Below is a small trained network, with its code and all its weights. Each question gives an input and a target symbol and asks what happens when units are switched off, that is, made to give their printed mean instead of their output.

import numpy as np


def w(rows, s, z=0):
    codes = np.array(rows[::2]) - 128.0
    scale = np.full(codes.shape[1], s)
    scale[-1] = z or s
    return codes * scale


def f(y):
    return y / 2 * (1 + np.tanh(0.7978845608 * (y + 0.044715 * y**3)))


def softmax(a):
    e = np.exp(a - a.max(-1, keepdims=True))
    return e / e.sum(-1, keepdims=True)


def log_softmax(a):
    a = a - a.max(-1, keepdims=True)
    return a - np.log(np.exp(a).sum(-1, keepdims=True))


def net(x, mask):
    ids = ['αβγεζθμπστφψω'.index(c) for c in x.split()]
    T = len(ids)
    res = E[ids] + P[:T]
    u = 0
    for l in range(2):
        q, k, v = (res @ M[l].T for M in (Q, K, V))
        z = softmax(np.where(np.tri(T) > 0, q @ k.T / 3**0.5, -1e9)) @ v
        res = res + np.where(mask[u], z, O[l][:, -1]) @ O[l][:, :-1]
        u += 1
        y = f(res @ A[l][:, :-1].T + A[l][:, -1])
        res = res + np.where(mask[u : u + 8], y, B[l][:, -1]) @ B[l][:, :-1]
        u += 8
    return log_softmax(res[-1] @ U[:, :-1].T + U[:, -1])


Q, K, V, O, A, B = {}, {}, {}, {}, {}, {}
E = w([
[2,221,47],'α',
[52,173,100],'β',
[71,203,50],'γ',
[80,118,141],'ε',
[110,29,180],'ζ',
[106,43,183],'θ',
[91,100,147],'μ',
[99,102,142],'π',
[94,127,118],'σ',
[91,151,102],'τ',
[132,128,102],'φ',
[112,123,111],'ψ',
[115,209,44],'ω',
],0.012)
P = w([
[152,138,133],'0',
[41,146,88],'1',
[122,196,205],'2',
[153,68,70],'3',
[210,251,105],'4',
[75,130,102],'5',
[79,187,168],'6',
[87,162,100],'7',
],0.021)
Q[0] = w([
[211,167,70],'L0H1',
[69,76,77],'L0H1',
[210,72,2],'L0H1',
],0.0072)
K[0] = w([
[16,199,99],'L0H1',
[119,194,145],'L0H1',
[108,239,254],'L0H1',
],0.0071)
V[0] = w([
[173,111,158],'L0H1',
[110,102,78],'L0H1',
[10,151,161],'L0H1',
],0.012)
O[0] = w([
[190,198,127,46],'L0H1',
[153,74,40,157],'L0H1',
[2,130,80,254],'L0H1',
],0.0058,0.0066)
A[0] = w([
[181,130,4,156],'L0N1',
[164,95,41,114],'L0N2',
[122,21,4,68],'L0N3',
[67,173,108,138],'L0N4',
[94,131,222,90],'L0N5',
[181,230,246,255],'L0N6',
[111,234,98,77],'L0N7',
[2,149,130,76],'L0N8',
],0.0075,0.008)
B[0] = w([
[112,119,30,171],'L0N1',
[141,134,95,131],'L0N2',
[184,133,163,162],'L0N3',
[116,78,200,240],'L0N4',
[147,70,44,128],'L0N5',
[155,255,141,197],'L0N6',
[175,122,200,180],'L0N7',
[193,70,93,255],'L0N8',
],0.0078,0.0088)
Q[1] = w([
[87,108,157],'L1H1',
[156,182,195],'L1H1',
[139,177,3],'L1H1',
],0.014)
K[1] = w([
[205,55,109],'L1H1',
[244,57,75],'L1H1',
[1,38,174],'L1H1',
],0.0069)
V[1] = w([
[254,94,16],'L1H1',
[124,169,102],'L1H1',
[161,117,131],'L1H1',
],0.014)
O[1] = w([
[183,114,5,2],'L1H1',
[110,162,53,163],'L1H1',
[236,169,129,74],'L1H1',
],0.011,0.0061)
A[1] = w([
[45,50,161,138],'L1N1',
[109,98,205,63],'L1N2',
[117,112,82,87],'L1N3',
[95,221,188,168],'L1N4',
[223,153,185,118],'L1N5',
[75,133,149,37],'L1N6',
[192,247,160,1],'L1N7',
[150,240,184,91],'L1N8',
],0.012,0.0049)
B[1] = w([
[140,76,77,250],'L1N1',
[136,162,93,178],'L1N2',
[42,49,230,132],'L1N3',
[81,133,122,214],'L1N4',
[227,26,192,138],'L1N5',
[154,155,127,172],'L1N6',
[255,73,138,174],'L1N7',
[147,176,197,183],'L1N8',
],0.0082,0.019)
U = w([
[76,75,115,207],'α',
[48,149,115,228],'β',
[72,169,63,85],'γ',
[106,159,169,56],'ε',
[176,43,196,16],'ζ',
[165,49,211,1],'θ',
[134,127,181,88],'μ',
[149,123,173,136],'π',
[137,146,150,88],'σ',
[120,178,123,89],'τ',
[214,112,99,94],'φ',
[172,131,132,152],'ψ',
[147,203,4,107],'ω',
],0.012,0.0053)

Each question gives the input, a string of symbols that net reads in full, and the target symbol t.
The units are the heads (3 rows each of Q, K, V and O) and the neurons (one row each of A and B). Each row of codes is followed by its name. A weight is (code - 128) times the scale printed after its matrix; where a second scale follows, it is the last column's (O, A, B and U).
mask holds one flag per unit, layer by layer, with each layer's heads first. A switched-off unit (its flag False) gives its mean, the last column of its rows in O or B, instead of its output. The means were averaged over made-up inputs and are rounded, as every weight is.
A unit's drop is (log p(t) with every unit on - log p(t) with that unit switched off) / (log p(t) with every unit on - log p(t) with every unit switched off).
The circuit of an input: a set's keep is (log p(t) with only the set's units on - log p(t) with every unit switched off) / (log p(t) with every unit on - log p(t) with every unit switched off). Starting from the 12 units with the biggest drops (on a tie, the unit counted first), units are removed one at a time, each time the one whose removal leaves the highest keep (on an exact tie, the one counted first), for as long as the keep stays at least 0.8.
units of the circuit, in order: the units of the circuit, biggest drop first
unit that matters most: the unit with the biggest drop
top k neurons: the k neurons with the biggest drops, biggest first
k most important neurons of layer l: the k neurons of layer l with the biggest drops, biggest first
input α γ ω φ ε α ζ, target φ: unit that matters most : L0H1
input ζ ω ε ω α π β, target ω: top 3 neurons : (L0N1 L0N3 L0N6)
input φ μ ω, target φ: top 3 neurons : (L1N7 L0N7 L0N4)
input π α σ β π, target α: top 2 neurons : (L0N8 L0N6)
input β μ β, target β: units of the circuit, in order : (L0H1 L1N7)
input θ φ γ ψ ω, target φ: top 3 neurons : (L1N7 L0N7 L0N6)
input ζ ω β, target ζ: units of the circuit, in order : (L1N5 L1H1)
input α π β, target α: units of the circuit, in order : (L0H1 L0N8)
input ζ τ α φ, target α: top 2 neurons : (L1N1 L0N6)
input ε γ ω ω τ ζ π, target ω: top 2 neurons : (L0N1 L0N6)
input φ φ β, target φ: units of the circuit, in order : (L1H1 L1N7 L0N6)
input α β μ, target α: 2 most important neurons of layer 0 : (L0N8 L0N5)
input π ω ω ω π, target ω: 2 most important neurons of layer 0 : (L0N8 L0N1)
input φ ε ε, target φ: 3 most important neurons of layer 0 : (L0N4 L0N6 L0N1)
input τ θ β β π, target θ: unit that matters most : L1N7
input α ω φ ζ, target α: units of the circuit, in order : (L1N7 L1N8)
input ψ φ σ φ β α π, target φ: units of the circuit, in order : (L1H1 L0H1)
input γ ψ ζ φ ψ ψ φ, target φ: top 3 neurons : (L0N6 L1N7 L0N1)
input π φ π θ α ω β, target θ: top 4 neurons : (L0N6 L1N7 L1N5 L0N8)
input ε τ ε ζ, target α: 3 most important neurons of layer 1 : (L1N1 L1N8 L1N7)
input ψ φ α ω ζ φ ζ, target ω: units of the circuit, in order : (L1H1)
input β θ β ζ φ, target θ: 2 most important neurons of layer 0 : (L0N6 L0N7)
input β ω ω, target β: top 2 neurons : (L1N7 L0N4)
input γ ζ τ φ φ, target ζ: top 2 neurons : (L1N7 L1N5)
input α α φ ω β ω, target α: 2 most important neurons of layer 1 : (L1N1 L1N8)
input β τ ψ φ ω θ α, target φ: units of the circuit, in order : (L0H1 L0N6 L1N7)
input φ φ ω σ α, target φ: units of the circuit, in order : (L1N7)
input φ μ σ φ β ψ φ, target φ: units of the circuit, in order : (L1H1 L0H1)
input β ε γ, target β: units of the circuit, in order : (L0H1 L1H1)
